Below are the code and all the weights of a small trained network. Each question names an input and a class and asks about switching units off, where a switched-off unit gives its printed mean instead of its output.

import numpy as np


def w(rows, s, z=0):
    codes = np.array(rows[::2]) - 128.0
    scale = np.full(codes.shape[1], s)
    scale[-1] = z or s
    return codes * scale


def f(y):
    return y / 2 * (1 + np.tanh(0.7978845608 * (y + 0.044715 * y**3)))


def log_softmax(a):
    a = a - a.max(-1, keepdims=True)
    return a - np.log(np.exp(a).sum(-1, keepdims=True))


def net(x, mask):
    res = np.array(x, float).reshape(1, 2) / 4 @ E
    y = f(res @ A[0][:, :-1].T + A[0][:, -1])
    res = res + np.where(mask, y, B[0][:, -1]) @ B[0][:, :-1]
    return log_softmax(res[-1] @ U[:, :-1].T + U[:, -1])


A, B = {}, {}
E = w([
[121,196,1,61],'x0',
[30,121,96,235],'x1',
],0.012)
A[0] = w([
[138,93,30,123,76],'neuron 1',
[179,167,61,122,66],'neuron 2',
[171,89,226,157,149],'neuron 3',
[136,210,76,165,47],'neuron 4',
[109,41,203,152,163],'neuron 5',
[100,141,82,196,179],'neuron 6',
[123,154,96,205,127],'neuron 7',
[245,82,116,52,192],'neuron 8',
[142,221,55,90,254],'neuron 9',
[43,107,127,137,64],'neuron 10',
[129,137,219,204,139],'neuron 11',
[24,145,141,181,97],'neuron 12',
],0.011,0.0067)
B[0] = w([
[224,155,107,237,163],'neuron 1',
[255,116,89,182,168],'neuron 2',
[124,179,68,177,213],'neuron 3',
[207,103,102,145,155],'neuron 4',
[119,178,99,201,214],'neuron 5',
[143,225,235,103,187],'neuron 6',
[142,71,208,85,164],'neuron 7',
[113,123,251,184,227],'neuron 8',
[74,223,126,189,247],'neuron 9',
[174,51,143,114,151],'neuron 10',
[131,181,104,200,206],'neuron 11',
[187,123,182,105,187],'neuron 12',
],0.0099,0.015)
U = w([
[164,148,206,142,94],'0',
[127,174,67,187,49],'1',
[8,186,135,143,255],'2',
[105,62,108,70,66],'3',
[116,121,92,79,60],'4',
[139,61,88,122,73],'5',
],0.016,0.0055)

Each question gives the input, the list of numbers given to net, and the class t.
The units are the neurons (one row each of A and B). Each row of codes is followed by its name. A weight is (code - 128) times the scale printed after its matrix; where a second scale follows, it is the last column's (A, B and U).
mask holds one flag per neuron, in row order. A switched-off neuron (its flag False) gives its mean, the last column of its row in B, instead of its output. The means were averaged over made-up inputs and are rounded, as every weight is.
A unit's drop is (log p(t) with every unit on - log p(t) with that unit switched off) / (log p(t) with every unit on - log p(t) with every unit switched off).
The circuit of an input: a set's keep is (log p(t) with only the set's units on - log p(t) with every unit switched off) / (log p(t) with every unit on - log p(t) with every unit switched off). Starting from all 12 units, units are removed one at a time, each time the one whose removal leaves the highest keep (on an exact tie, the one counted first), for as long as the keep stays at least 0.8.
circuit, biggest first: the units of the circuit, biggest drop first
k most important neurons: the k neurons with the biggest drops, biggest first
drop of u: that unit's drop, to one decimal
input [-4,6], class 0: circuit, biggest first : neuron 12
input [-2,-2], class 2: circuit, biggest first : neuron 2; neuron 12
input [0,-2], class 2: circuit, biggest first : neuron 12; neuron 2
input [-4,-3], class 1: circuit, biggest first : neuron 3; neuron 6
input [-3,5], class 0: 2 most important neurons : neuron 12; neuron 9
input [0,2], class 2: 2 most important neurons : neuron 2; neuron 8
input [-3,-1], class 2: 3 most important neurons : neuron 2; neuron 1; neuron 4
input [7,-7], class 0: 4 most important neurons : neuron 8; neuron 3; neuron 5; neuron 11
input [-7,-6], class 1: 2 most important neurons : neuron 3; neuron 5
input [-3,-3], class 2: 3 most important neurons : neuron 2; neuron 12; neuron 1
input [-1,1], class 2: 2 most important neurons : neuron 2; neuron 1
input [-5,4], class 1: 2 most important neurons : neuron 8; neuron 5
input [-1,4], class 0: 2 most important neurons : neuron 9; neuron 12
input [5,5], class 0: most important neuron : neuron 6
input [-1,2], class 2: drop of neuron 2 : 0.8
input [-6,-4], class 1: drop of neuron 3 : 0.3
input [-4,2], class 1: drop of neuron 11 : 0.1
input [-6,7], class 0: drop of neuron 12 : 2.0
